Below are the code and all the weights of a small trained network. Each question names an input and a class and asks about switching units off, where a switched-off unit gives its printed mean instead of its output.

import numpy as np


def w(rows, s, z=0):
    codes = np.array(rows[::2]) - 128.0
    scale = np.full(codes.shape[1], s)
    scale[-1] = z or s
    return codes * scale


def norm(h):
    return h / np.sqrt((h * h).mean(-1, keepdims=True) + 1e-5)


def f(y):
    return np.maximum(y, 0)


def log_softmax(a):
    a = a - a.max(-1, keepdims=True)
    return a - np.log(np.exp(a).sum(-1, keepdims=True))


def net(x, mask):
    res = np.array(x, float).reshape(1, 4) / 4 @ E
    u = 0
    for l in range(4):
        y = f(norm(res) @ A[l][:, :-1].T + A[l][:, -1])
        res = res + np.where(mask[u : u + 5], y, B[l][:, -1]) @ B[l][:, :-1]
        u += 5
    return log_softmax(norm(res)[-1] @ U[:, :-1].T + U[:, -1])


A, B = {}, {}
E = w([
[131,109,117,115,128,118,121,119,147],'x0',
[79,139,110,157,60,152,101,1,135],'x1',
[93,131,84,128,136,29,221,115,67],'x2',
[173,8,114,119,30,143,91,176,22],'x3',
],0.006)
A[0] = w([
[103,146,114,165,97,149,75,15,103,72],'L0N0',
[135,139,153,113,78,118,136,54,138,43],'L0N1',
[135,89,126,193,104,90,174,110,109,99],'L0N2',
[115,143,91,93,125,92,188,104,52,26],'L0N3',
[131,146,21,120,149,136,254,94,94,3],'L0N4',
],0.007,0.0034)
B[0] = w([
[97,213,63,114,77,125,114,181,140,254],'L0N0',
[96,165,141,81,27,129,159,69,118,176],'L0N1',
[89,133,208,171,143,76,126,113,163,194],'L0N2',
[96,56,164,135,100,68,152,135,253,207],'L0N3',
[26,33,120,100,136,104,193,140,147,213],'L0N4',
],0.0062,0.0042)
A[1] = w([
[196,155,123,150,111,169,105,116,119,6],'L1N0',
[193,121,115,86,123,129,173,176,136,39],'L1N1',
[148,91,150,143,3,102,100,142,61,122],'L1N2',
[126,114,193,139,53,247,87,141,192,85],'L1N3',
[133,124,117,81,216,90,166,111,67,107],'L1N4',
],0.0072,0.0016)
B[1] = w([
[70,49,127,153,123,95,195,133,207,153],'L1N0',
[119,165,84,91,90,138,44,112,110,169],'L1N1',
[217,124,59,157,254,150,86,41,106,253],'L1N2',
[90,87,192,157,109,87,142,180,169,247],'L1N3',
[112,127,188,132,59,180,134,139,143,170],'L1N4',
],0.0073,0.0059)
A[2] = w([
[105,246,130,100,172,161,158,101,222,106],'L2N0',
[182,152,106,43,175,117,150,255,148,99],'L2N1',
[95,86,108,98,69,87,48,153,127,255],'L2N2',
[89,171,179,117,183,114,160,67,149,118],'L2N3',
[134,151,162,157,117,138,55,171,223,105],'L2N4',
],0.0067,0.003)
B[2] = w([
[217,22,67,165,161,149,74,107,63,253],'L2N0',
[136,231,72,171,1,171,102,60,177,200],'L2N1',
[60,210,101,150,214,114,152,154,117,224],'L2N2',
[158,110,101,140,183,136,40,133,36,201],'L2N3',
[112,95,206,68,105,80,237,156,95,233],'L2N4',
],0.0076,0.0066)
A[3] = w([
[156,131,156,102,188,131,142,82,84,3],'L3N0',
[114,86,246,125,112,177,102,172,211,127],'L3N1',
[120,255,62,144,11,161,111,116,168,67],'L3N2',
[67,90,91,148,76,101,160,111,117,169],'L3N3',
[81,170,106,131,64,117,129,35,109,40],'L3N4',
],0.0078,0.0027)
B[3] = w([
[238,128,159,139,83,115,65,86,105,168],'L3N0',
[15,153,102,104,146,23,221,98,163,246],'L3N1',
[164,195,204,33,4,255,71,134,120,247],'L3N2',
[149,171,217,80,144,194,194,173,172,254],'L3N3',
[192,128,178,117,66,140,56,232,148,210],'L3N4',
],0.007,0.0046)
U = w([
[51,114,170,127,162,72,250,132,161,249],'0',
[196,74,60,185,224,144,65,67,90,92],'1',
[147,237,162,94,49,186,98,128,134,67],'2',
],0.012,0.0015)

Each question gives the input, the list of numbers given to net, and the class t.
The units are the neurons (one row each of A and B). Each row of codes is followed by its name. A weight is (code - 128) times the scale printed after its matrix; where a second scale follows, it is the last column's (A, B and U).
mask holds one flag per neuron, layer by layer. A switched-off neuron (its flag False) gives its mean, the last column of its row in B, instead of its output. The means were averaged over made-up inputs and are rounded, as every weight is.
A unit's drop is (log p(t) with every unit on - log p(t) with that unit switched off) / (log p(t) with every unit on - log p(t) with every unit switched off).
The circuit of an input: a set's keep is (log p(t) with only the set's units on - log p(t) with every unit switched off) / (log p(t) with every unit on - log p(t) with every unit switched off). Starting from the 12 units with the biggest drops (on a tie, the unit counted first), units are removed one at a time, each time the one whose removal leaves the highest keep (on an exact tie, the one counted first), for as long as the keep stays at least 0.8.
circuit, biggest first: the units of the circuit, biggest drop first
top k neurons: the k neurons with the biggest drops, biggest first
k most important neurons of layer l: the k neurons of layer l with the biggest drops, biggest first
drop when u is switched off: that unit's drop, to one decimal
input [2,-6,-6,-2], class 0: circuit, biggest first -> (L3N1)
input [8,-1,-1,1], class 0: top 3 neurons -> (L2N0; L0N1; L0N0)
input [5,-7,-7,4], class 0: circuit, biggest first -> (L1N3; L3N1)
input [-4,-2,-8,8], class 0: top 4 neurons -> (L1N3; L2N0; L3N1; L2N3)
input [-5,-4,-4,4], class 0: top 4 neurons -> (L1N3; L0N0; L2N0; L2N3)
input [1,-8,2,-7], class 2: top 4 neurons -> (L2N1; L1N2; L3N2; L0N2)
input [5,-3,-5,-6], class 1: top 2 neurons -> (L2N0; L0N3)
input [1,2,-1,-2], class 1: top 2 neurons -> (L2N0; L2N1)
input [6,8,7,1], class 2: top 4 neurons -> (L0N0; L2N4; L3N4; L0N1)
input [-7,-6,1,-4], class 2: top 2 neurons -> (L2N1; L1N2)
input [1,-5,-5,5], class 0: 2 most important neurons of layer 0 -> (L0N0; L0N4)
input [-1,-7,3,-5], class 2: drop when L1N2 is switched off -> 0.3
input [1,-1,-2,3], class 1: drop when L1N2 is switched off -> 2.8
input [-2,-5,-6,-8], class 1: circuit, biggest first -> (L2N0)
input [-4,0,-1,3], class 1: drop when L1N2 is switched off -> 2.2
input [-4,-8,3,-2], class 2: drop when L2N1 is switched off -> 0.9
